Here is a tiny trained network, its code and every weight. The questions are about switching its units off for an input and a class, where a switched-off unit gives its printed mean instead of its output.

import numpy as np


def w(rows, s, z=0):
    codes = np.array(rows[::2]) - 128.0
    scale = np.full(codes.shape[1], s)
    scale[-1] = z or s
    return codes * scale


def f(y):
    return y / 2 * (1 + np.tanh(0.7978845608 * (y + 0.044715 * y**3)))


def log_softmax(a):
    a = a - a.max(-1, keepdims=True)
    return a - np.log(np.exp(a).sum(-1, keepdims=True))


def net(x, mask):
    res = np.array(x, float).reshape(1, 8) / 4 @ E
    y = f(res @ A[0][:, :-1].T + A[0][:, -1])
    res = res + np.where(mask, y, B[0][:, -1]) @ B[0][:, :-1]
    return log_softmax(res[-1] @ U[:, :-1].T + U[:, -1])


A, B = {}, {}
E = w([
[224,139,187,181,134,109],'x0',
[158,102,99,181,160,243],'x1',
[166,154,48,141,131,2],'x2',
[185,28,107,88,68,121],'x3',
[96,121,145,226,53,110],'x4',
[83,55,99,118,35,123],'x5',
[148,232,35,155,72,169],'x6',
[121,70,68,209,130,124],'x7',
],0.0082)
A[0] = w([
[197,81,74,217,160,111,222],'n0',
[4,183,58,194,65,46,171],'n1',
[162,48,167,196,40,149,142],'n2',
[175,206,202,133,172,172,176],'n3',
[111,30,124,128,63,184,198],'n4',
[103,215,126,157,208,169,241],'n5',
[143,105,61,83,159,34,253],'n6',
[160,84,129,216,87,111,172],'n7',
[193,209,183,107,166,183,183],'n8',
[90,140,166,152,222,208,163],'n9',
[155,123,202,64,165,68,196],'n10',
[106,80,191,80,166,84,139],'n11',
[147,2,146,183,60,122,130],'n12',
[84,103,54,90,81,222,224],'n13',
[126,114,194,206,179,206,170],'n14',
[193,107,18,150,195,91,107],'n15',
[65,80,120,36,92,180,176],'n16',
[174,234,94,119,122,60,225],'n17',
[121,22,190,65,143,46,164],'n18',
[64,237,154,130,97,55,159],'n19',
],0.0084,0.0047)
B[0] = w([
[100,116,97,191,150,142,233],'n0',
[88,85,169,127,14,121,254],'n1',
[170,72,182,200,178,134,209],'n2',
[158,215,172,140,170,71,224],'n3',
[192,90,171,120,188,227,217],'n4',
[58,234,148,132,114,122,243],'n5',
[111,97,50,112,100,128,240],'n6',
[114,69,144,237,119,110,204],'n7',
[168,239,131,133,190,101,227],'n8',
[17,192,200,95,203,133,220],'n9',
[162,121,79,27,172,20,212],'n10',
[106,101,101,44,175,89,196],'n11',
[126,37,163,167,181,138,220],'n12',
[142,152,149,105,98,233,225],'n13',
[83,144,189,153,172,131,226],'n14',
[79,167,7,181,141,179,199],'n15',
[177,111,136,30,141,184,215],'n16',
[169,189,73,157,46,94,241],'n17',
[112,2,97,68,189,74,239],'n18',
[156,136,165,99,23,96,224],'n19',
],0.0085,0.0091)
U = w([
[91,200,151,111,84,177,249],'0',
[108,169,5,184,103,139,168],'1',
[140,57,190,231,159,141,43],'2',
[49,206,223,140,188,118,64],'3',
[128,68,95,41,173,46,168],'4',
[198,116,153,68,136,252,155],'5',
[254,228,139,141,125,61,80],'6',
[117,130,155,131,4,72,76],'7',
],0.0088,0.0014)

Each question gives the input, the list of numbers given to net, and the class t.
The units are the neurons (one row each of A and B). Each row of codes is followed by its name. A weight is (code - 128) times the scale printed after its matrix; where a second scale follows, it is the last column's (A, B and U).
mask holds one flag per neuron, in row order. A switched-off neuron (its flag False) gives its mean, the last column of its row in B, instead of its output. The means were averaged over made-up inputs and are rounded, as every weight is.
A unit's drop is (log p(t) with every unit on - log p(t) with that unit switched off) / (log p(t) with every unit on - log p(t) with every unit switched off).
The circuit of an input: a set's keep is (log p(t) with only the set's units on - log p(t) with every unit switched off) / (log p(t) with every unit on - log p(t) with every unit switched off). Starting from the 12 units with the biggest drops (on a tie, the unit counted first), units are removed one at a time, each time the one whose removal leaves the highest keep (on an exact tie, the one counted first), for as long as the keep stays at least 0.8.
units of the circuit, in order: the units of the circuit, biggest drop first
most important unit: the unit with the biggest drop
top k neurons: the k neurons with the biggest drops, biggest first
drop of u: that unit's drop, to one decimal
input [4,-6,2,6,3,1,6,7], class 2: units of the circuit, in order -> [n2; n12]
input [-2,-5,7,4,-3,-5,3,0], class 1: most important unit -> n15
input [-6,7,-2,-7,-6,7,8,3], class 0: top 2 neurons -> [n5; n9]
input [-6,7,7,7,6,3,3,-7], class 5: units of the circuit, in order -> [n13; n4]
input [-1,-4,1,3,-2,6,7,-4], class 7: units of the circuit, in order -> [n1; n8]
input [-3,-3,-5,2,-2,-2,0,-3], class 4: units of the circuit, in order -> [n10; n5]
input [-4,7,1,2,4,7,0,-3], class 5: top 3 neurons -> [n13; n16; n4]
input [-5,6,3,6,-6,-3,-5,7], class 5: units of the circuit, in order -> [n4; n13]
input [-3,4,-7,-7,4,7,4,8], class 2: top 2 neurons -> [n2; n7]
input [5,-4,0,-1,-8,-5,-2,-4], class 6: top 3 neurons -> [n8; n3; n17]
input [-2,1,7,-1,-8,2,3,-6], class 1: top 3 neurons -> [n6; n15; n3]
input [-2,-2,-6,-1,2,4,8,7], class 5: top 2 neurons -> [n13; n4]
input [5,-3,7,-3,8,-5,7,-2], class 7: top 2 neurons -> [n1; n19]
input [2,-6,-4,8,-1,1,5,-6], class 5: most important unit -> n16
input [5,0,-6,0,-6,1,-6,-6], class 4: top 2 neurons -> [n10; n18]
input [-3,-6,-2,2,3,2,5,8], class 2: top 2 neurons -> [n4; n12]
input [-8,-2,-1,-6,1,5,2,3], class 7: drop of n7 -> -0.1
input [-7,-3,-3,5,7,-5,-3,-2], class 4: drop of n11 -> 0.1
input [-4,-3,5,1,3,5,0,-1], class 7: drop of n1 -> 0.3
input [-4,3,-1,-7,-7,2,4,7], class 0: most important unit -> n13
